X =
[[ 24  34 -23 -34 -13 -14 -47 -37 -24]
 [ 28  31 -21 -41 -16  -6 -43 -31 -21]
 [-23 -35   7  33  19   3  46  22  32]
 [ 31  22  -9 -39  -9 -15 -46 -33 -18]
 [ 16  23 -24 -35 -12 -13 -48 -39 -28]
 [-24 -27  16  45  19   8  39  29  23]
 [-29 -37  10  37  13  16  35  42  34]
 [ 26  30 -13 -39  -8 -11 -40 -32 -25]
 [ 38  16 -14 -46  -4  -8 -50 -41 -26]
 [ 30  27 -18 -28 -14  -7 -40 -27 -33]
 [-36 -24  26  32  11  20  43  38  20]
 [ 25  26 -20 -40 -17 -10 -38 -34 -25]
 [ 28  18 -15 -38  -8 -15 -43 -41 -37]
 [-27 -28  24  31  18  14  49  40  18]
 [-24 -36  22  40  -3  14  38  39  25]
 [-25 -32  18  37   6  11  45  49  29]]
Indices start at 1.
(1, 1)	24
(10, 4)	-28
(8, 1)	26
(8, 7)	-40
(7, 1)	-29
(5, 3)	-24
(9, 9)	-26
(9, 8)	-41
(1, 3)	-23
(1, 5)	-13
(12, 8)	-34
(2, 4)	-41
(5, 8)	-39
(4, 3)	-9
(10, 2)	27
(10, 7)	-40
(13, 5)	-8
(3, 9)	32
(2, 1)	28
(16, 7)	45
(7, 6)	16
(7, 7)	35
(5, 2)	23
(11, 7)	43
(16, 5)	6
(11, 1)	-36
(14, 8)	40
(10, 9)	-33
(7, 8)	42
(12, 7)	-38
(13, 3)	-15
(9, 6)	-8
(5, 5)	-12
(9, 7)	-50
(12, 2)	26
(8, 5)	-8
(4, 1)	31
(15, 5)	-3

A = [[3, 3, 3, 2, 3, 3, 1, 2, 1, 2, 3, 2], [-23, -22, 29, -24, -24, 30, 29, 30, 27, 28, 32, 30], [14, 13, -8, 13, 14, -9, -9, -9, -10, -8, -9, -10], [-13, -13, 19, -14, -14, 20, 18, 19, 18, 18, 22, 20], [2, 1, 4, 0, 1, 4, 3, 4, 4, 4, 6, 5], [38, 35, -32, 37, 37, -33, -33, -33, -33, -31, -35, -34], [13, 12, -8, 12, 12, -8, -9, -8, -8, -7, -7, -7], [52, 47, -45, 50, 50, -47, -45, -46, -46, -44, -50, -49], [-8, -8, 14, -9, -9, 15, 13, 15, 13, 13, 16, 15], [9, 8, -4, 8, 8, -3, -4, -3, -2, -4, -3, -3], [34, 31, -28, 33, 32, -29, -27, -28, -28, -27, -31, -30]]
Rows and columns are counted from 1.
(1, 1) => 3
(5, 11) => 6
(6, 8) => -33
(10, 12) => -3
(2, 12) => 30
(10, 9) => -2
(9, 3) => 14
(9, 4) => -9
(8, 1) => 52
(2, 10) => 28
(8, 10) => -44
(3, 3) => -8
(1, 9) => 1
(6, 12) => -34
(8, 3) => -45
(1, 10) => 2
(10, 2) => 8
(10, 4) => 8
(7, 9) => -8
(8, 4) => 50
(5, 1) => 2
(6, 4) => 37
(4, 1) => -13
(11, 8) => -28
(8, 9) => -46
(4, 6) => 20
(11, 11) => -31
(4, 10) => 18
(6, 3) => -32
(2, 1) => -23
